Below are the code and all the weights of a small trained network. Each question names an input and a class and asks about switching units off, where a switched-off unit gives its printed mean instead of its output.

import numpy as np


def w(rows, s, z=0):
    codes = np.array(rows[::2]) - 128.0
    scale = np.full(codes.shape[1], s)
    scale[-1] = z or s
    return codes * scale


def f(y):
    return np.maximum(y, 0)


def log_softmax(a):
    a = a - a.max(-1, keepdims=True)
    return a - np.log(np.exp(a).sum(-1, keepdims=True))


def net(x, mask):
    res = np.array(x, float).reshape(1, 6) / 4 @ E
    y = f(res @ A[0][:, :-1].T + A[0][:, -1])
    res = res + np.where(mask, y, B[0][:, -1]) @ B[0][:, :-1]
    return log_softmax(res[-1] @ U[:, :-1].T + U[:, -1])


A, B = {}, {}
E = w([
[149,128,123,107],'x0',
[108,204,27,162],'x1',
[92,235,180,60],'x2',
[129,128,128,128],'x3',
[125,128,129,130],'x4',
[222,183,159,254],'x5',
],0.0091)
A[0] = w([
[121,218,104,141,91],'neuron 1',
[88,59,90,100,200],'neuron 2',
[147,210,175,144,52],'neuron 3',
[131,121,148,147,98],'neuron 4',
[124,134,142,78,104],'neuron 5',
[151,128,145,132,137],'neuron 6',
[72,93,177,126,165],'neuron 7',
[144,106,191,131,164],'neuron 8',
[105,44,135,96,253],'neuron 9',
[106,89,180,85,117],'neuron 10',
[166,153,134,112,79],'neuron 11',
[145,231,47,172,98],'neuron 12',
[38,249,87,52,120],'neuron 13',
[187,109,138,176,152],'neuron 14',
[127,209,185,114,112],'neuron 15',
[128,158,149,125,100],'neuron 16',
[71,103,101,91,219],'neuron 17',
[180,33,177,152,178],'neuron 18',
[188,163,159,175,138],'neuron 19',
[145,134,154,98,79],'neuron 20',
[112,172,40,140,156],'neuron 21',
[112,167,158,113,154],'neuron 22',
[107,88,106,105,196],'neuron 23',
[119,161,208,97,111],'neuron 24',
[115,175,160,108,142],'neuron 25',
[105,121,140,144,152],'neuron 26',
[157,108,129,156,148],'neuron 27',
[119,116,40,163,137],'neuron 28',
[96,84,21,99,135],'neuron 29',
],0.016,0.0049)
B[0] = w([
[204,74,165,174,186],'neuron 1',
[137,46,137,100,211],'neuron 2',
[121,55,190,171,179],'neuron 3',
[121,147,133,142,142],'neuron 4',
[127,153,152,102,162],'neuron 5',
[122,135,129,150,148],'neuron 6',
[148,129,190,96,176],'neuron 7',
[115,174,166,158,177],'neuron 8',
[177,67,192,68,219],'neuron 9',
[131,120,188,85,184],'neuron 10',
[119,113,130,148,140],'neuron 11',
[209,19,101,184,227],'neuron 12',
[253,223,194,128,247],'neuron 13',
[124,182,104,188,201],'neuron 14',
[91,89,194,129,187],'neuron 15',
[118,101,145,141,146],'neuron 16',
[152,163,112,52,208],'neuron 17',
[231,142,174,215,221],'neuron 18',
[59,97,120,217,208],'neuron 19',
[101,141,140,111,145],'neuron 20',
[180,129,43,101,206],'neuron 21',
[100,148,162,100,167],'neuron 22',
[134,79,133,106,183],'neuron 23',
[45,155,150,102,180],'neuron 24',
[96,131,174,105,171],'neuron 25',
[142,123,141,133,139],'neuron 26',
[129,157,115,159,170],'neuron 27',
[111,128,42,92,200],'neuron 28',
[167,131,60,73,213],'neuron 29',
],0.033,0.015)
U = w([
[134,17,143,119,246],'0',
[72,126,169,69,28],'1',
[126,94,34,65,41],'2',
[170,193,115,130,92],'3',
[139,188,121,199,254],'4',
[20,123,179,172,90],'5',
[110,116,12,188,15],'6',
],0.011,0.004)

Each question gives the input, the list of numbers given to net, and the class t.
The units are the neurons (one row each of A and B). Each row of codes is followed by its name. A weight is (code - 128) times the scale printed after its matrix; where a second scale follows, it is the last column's (A, B and U).
mask holds one flag per neuron, in row order. A switched-off neuron (its flag False) gives its mean, the last column of its row in B, instead of its output. The means were averaged over made-up inputs and are rounded, as every weight is.
A unit's drop is (log p(t) with every unit on - log p(t) with that unit switched off) / (log p(t) with every unit on - log p(t) with every unit switched off).
The circuit of an input: a set's keep is (log p(t) with only the set's units on - log p(t) with every unit switched off) / (log p(t) with every unit on - log p(t) with every unit switched off). Starting from the 12 units with the biggest drops (on a tie, the unit counted first), units are removed one at a time, each time the one whose removal leaves the highest keep (on an exact tie, the one counted first), for as long as the keep stays at least 0.8.
units of the circuit, in order: the units of the circuit, biggest drop first
top k neurons: the k neurons with the biggest drops, biggest first
drop when u is switched off: that unit's drop, to one decimal
input [-1,3,2,-5,8,-3], class 3: units of the circuit, in order : neuron 13
input [-8,4,3,-1,-7,0], class 3: top 2 neurons : neuron 13; neuron 2
input [4,-1,2,2,0,0], class 1: top 2 neurons : neuron 12; neuron 19
input [7,8,0,2,-6,2], class 6: top 2 neurons : neuron 9; neuron 21
input [0,2,1,7,-2,0], class 3: top 2 neurons : neuron 2; neuron 9
input [-7,5,0,5,8,7], class 6: top 2 neurons : neuron 9; neuron 14
input [-1,-1,1,6,6,1], class 5: top 2 neurons : neuron 13; neuron 12
input [8,7,0,5,-2,4], class 6: top 2 neurons : neuron 9; neuron 21
input [4,2,-6,-7,-3,-7], class 2: drop when neuron 29 is switched off : 0.1
input [3,8,5,1,-5,-8], class 3: drop when neuron 13 is switched off : 5.3
input [-5,5,7,-6,6,-6], class 3: drop when neuron 13 is switched off : 1.2
